Below is a small trained network, with its code and all its weights. Each question gives an input and a target symbol and asks what happens when units are switched off, that is, made to give their printed mean instead of their output.

import numpy as np


def w(rows, s, z=0):
    codes = np.array(rows[::2]) - 128.0
    scale = np.full(codes.shape[1], s)
    scale[-1] = z or s
    return codes * scale


def f(y):
    return y / 2 * (1 + np.tanh(0.7978845608 * (y + 0.044715 * y**3)))


def softmax(a):
    e = np.exp(a - a.max(-1, keepdims=True))
    return e / e.sum(-1, keepdims=True)


def log_softmax(a):
    a = a - a.max(-1, keepdims=True)
    return a - np.log(np.exp(a).sum(-1, keepdims=True))


def net(x, mask):
    ids = ['ΓΛΦΩδεζηθψ'.index(c) for c in x.split()]
    T = len(ids)
    res = E[ids] + P[:T]
    u = 0
    for l in range(2):
        q, k, v = (res @ M[l].T for M in (Q, K, V))
        z = softmax(np.where(np.tri(T) > 0, q @ k.T / 2**0.5, -1e9)) @ v
        res = res + np.where(mask[u], z, O[l][:, -1]) @ O[l][:, :-1]
        u += 1
        y = f(res @ A[l][:, :-1].T + A[l][:, -1])
        res = res + np.where(mask[u : u + 8], y, B[l][:, -1]) @ B[l][:, :-1]
        u += 8
    return log_softmax(res[-1] @ U[:, :-1].T + U[:, -1])


Q, K, V, O, A, B = {}, {}, {}, {}, {}, {}
E = w([
[94,128,218,120,196,80],'Γ',
[143,118,5,25,65,58],'Λ',
[69,128,187,169,175,188],'Φ',
[24,242,64,65,127,94],'Ω',
[156,165,47,81,104,88],'δ',
[143,62,249,150,191,114],'ε',
[181,45,178,161,145,132],'ζ',
[214,25,133,171,115,143],'η',
[117,117,66,193,92,243],'θ',
[254,234,119,252,181,91],'ψ',
],0.0063)
P = w([
[133,129,139,89,114,155],'0',
[78,86,125,189,182,106],'1',
[185,156,218,87,65,155],'2',
[87,72,54,224,226,54],'3',
[207,207,210,61,59,217],'4',
[33,21,11,235,220,9],'5',
[231,253,231,7,49,247],'6',
[26,14,9,188,164,41],'7',
],0.0062)
Q[0] = w([
[13,3,1,253,249,19],'L0H1',
[27,76,56,214,240,78],'L0H1',
],0.0065)
K[0] = w([
[216,249,241,1,38,252],'L0H1',
[222,185,211,38,39,198],'L0H1',
],0.0066)
V[0] = w([
[193,134,2,89,14,239],'L0H1',
[21,238,134,140,159,205],'L0H1',
],0.0063)
O[0] = w([
[162,236,254,135,68,178,10],'L0H1',
[234,186,51,78,250,234,120],'L0H1',
],0.0064,0.0013)
A[0] = w([
[193,70,135,166,248,193,219],'L0N1',
[88,91,238,239,48,146,200],'L0N2',
[255,210,192,231,210,187,255],'L0N3',
[38,205,72,40,112,35,126],'L0N4',
[57,241,119,48,98,67,169],'L0N5',
[139,157,24,131,91,28,137],'L0N6',
[135,116,81,171,225,119,158],'L0N7',
[193,184,192,244,211,163,188],'L0N8',
],0.0064,0.0047)
B[0] = w([
[144,82,117,5,162,196,251],'L0N1',
[185,129,254,218,30,31,207],'L0N2',
[236,233,203,25,169,196,253],'L0N3',
[112,248,74,112,107,30,141],'L0N4',
[100,213,55,136,179,25,146],'L0N5',
[233,238,179,82,29,227,154],'L0N6',
[164,129,120,32,57,171,196],'L0N7',
[208,203,158,9,76,80,209],'L0N8',
],0.0062,0.005)
Q[1] = w([
[93,13,96,149,101,142],'L1H1',
[164,217,104,110,2,16],'L1H1',
],0.005)
K[1] = w([
[103,25,216,107,186,102],'L1H1',
[215,106,99,232,7,254],'L1H1',
],0.0046)
V[1] = w([
[1,204,35,145,136,49],'L1H1',
[171,107,220,105,165,88],'L1H1',
],0.0054)
O[1] = w([
[118,160,51,11,3,83,2],'L1H1',
[90,142,94,136,248,192,201],'L1H1',
],0.0053,0.0077)
A[1] = w([
[33,62,233,243,65,60,102],'L1N1',
[121,88,219,242,15,74,77],'L1N2',
[86,126,133,36,12,143,89],'L1N3',
[41,34,61,26,134,145,182],'L1N4',
[68,26,82,58,223,185,78],'L1N5',
[224,240,126,29,141,217,45],'L1N6',
[7,2,145,163,125,135,223],'L1N7',
[108,175,250,124,157,95,253],'L1N8',
],0.0065,0.0057)
B[1] = w([
[60,96,195,193,16,219,165],'L1N1',
[58,175,238,54,22,179,159],'L1N2',
[162,198,223,190,116,21,130],'L1N3',
[21,106,198,32,67,33,159],'L1N4',
[16,215,237,23,185,135,178],'L1N5',
[142,148,196,234,121,25,248],'L1N6',
[34,3,65,235,205,10,166],'L1N7',
[210,79,11,114,99,188,250],'L1N8',
],0.0067,0.011)
U = w([
[131,170,138,52,42,226,43],'Γ',
[66,130,193,173,64,116,49],'Λ',
[86,219,219,52,163,202,22],'Φ',
[88,172,200,136,88,32,34],'Ω',
[155,71,41,126,210,194,177],'δ',
[59,104,116,33,111,103,208],'ε',
[69,73,103,222,214,3,96],'ζ',
[110,65,74,221,108,114,197],'η',
[191,110,51,61,86,211,252],'θ',
[199,169,122,190,145,151,105],'ψ',
],0.0064,0.0038)

Each question gives the input, a string of symbols that net reads in full, and the target symbol t.
The units are the heads (2 rows each of Q, K, V and O) and the neurons (one row each of A and B). Each row of codes is followed by its name. A weight is (code - 128) times the scale printed after its matrix; where a second scale follows, it is the last column's (O, A, B and U).
mask holds one flag per unit, layer by layer, with each layer's heads first. A switched-off unit (its flag False) gives its mean, the last column of its rows in O or B, instead of its output. The means were averaged over made-up inputs and are rounded, as every weight is.
A unit's drop is (log p(t) with every unit on - log p(t) with that unit switched off) / (log p(t) with every unit on - log p(t) with every unit switched off).
The circuit of an input: a set's keep is (log p(t) with only the set's units on - log p(t) with every unit switched off) / (log p(t) with every unit on - log p(t) with every unit switched off). Starting from the 12 units with the biggest drops (on a tie, the unit counted first), units are removed one at a time, each time the one whose removal leaves the highest keep (on an exact tie, the one counted first), for as long as the keep stays at least 0.8.
circuit, biggest first: the units of the circuit, biggest drop first
unit that matters most: the unit with the biggest drop
top k neurons: the k neurons with the biggest drops, biggest first
top k neurons in layer l: the k neurons of layer l with the biggest drops, biggest first
input ε ζ Φ δ η Φ, target Λ: circuit, biggest first : [L0H1, L0N2, L1N1]
input Ω Φ η ψ ε Γ η ψ, target ψ: unit that matters most : L0N3
input Γ Λ Φ ζ ζ ε ε Φ, target ζ: circuit, biggest first : [L1N7, L0N3]
input θ Φ ε ζ ζ δ Φ η, target Φ: top 2 neurons in layer 0 : [L0N1, L0N2]
input η ε ψ ε Γ, target ζ: circuit, biggest first : [L0H1, L0N3, L1N7]
input θ ψ θ Φ ε θ ε η, target ζ: top 2 neurons in layer 1 : [L1N7, L1N8]
input η η ε θ, target ζ: circuit, biggest first : [L0H1, L1N7, L0N3]
input δ ψ ε θ, target ζ: circuit, biggest first : [L0H1, L0N3, L1N7]
input Φ η Φ θ, target Φ: top 2 neurons : [L1N5, L0N1]
input ζ ε ε, target ζ: circuit, biggest first : [L0H1, L1N7, L0N3]
input η Λ ζ Φ ζ, target Φ: top 3 neurons in layer 0 : [L0N2, L0N1, L0N6]
input ε θ Φ Λ θ ψ, target ψ: top 3 neurons : [L1N6, L1N8, L0N3]
input θ η ζ, target Λ: circuit, biggest first : [L0H1, L0N2, L1N1, L0N3]
input Ω η ψ Ω δ ψ θ Φ, target ψ: top 2 neurons in layer 0 : [L0N3, L0N8]
input ε δ δ θ, target θ: top 3 neurons : [L1N6, L1N5, L1N7]
input Ω Φ Ω ψ Φ θ ζ, target ψ: unit that matters most : L1N6
input Γ ζ Φ δ Γ ψ Φ ε, target Φ: circuit, biggest first : [L0H1, L1N5, L0N1, L0N2]
input ε ε Ω ε, target Ω: top 3 neurons in layer 0 : [L0N3, L0N4, L0N1]
input Γ Γ Φ Φ ζ, target Φ: top 3 neurons in layer 1 : [L1N5, L1N8, L1N7]
input Φ ψ η, target δ: unit that matters most : L1N6
input ψ Γ Φ θ ε Ω Φ, target Ω: top 2 neurons : [L1N6, L0N4]
input Ω δ ε Φ Φ Φ, target Φ: top 3 neurons in layer 1 : [L1N5, L1N7, L1N8]
input η Ω Γ, target Ω: top 4 neurons in layer 1 : [L1N6, L1N3, L1N4, L1N8]
input η ε δ ψ ψ θ ζ ζ, target η: top 3 neurons in layer 1 : [L1N7, L1N1, L1N5]
input Φ θ ε, target ψ: top 2 neurons in layer 0 : [L0N3, L0N8]
input Φ θ η, target ψ: top 2 neurons : [L1N6, L0N3]
input η Λ Φ, target Γ: top 3 neurons : [L0N2, L1N2, L1N8]
input θ Λ Φ η δ ε, target θ: top neuron in layer 1 : [L1N8]
input Γ Γ Φ, target ε: top 2 neurons in layer 0 : [L0N3, L0N2]
input δ ζ ζ ζ, target η: top 3 neurons in layer 1 : [L1N7, L1N5, L1N1]
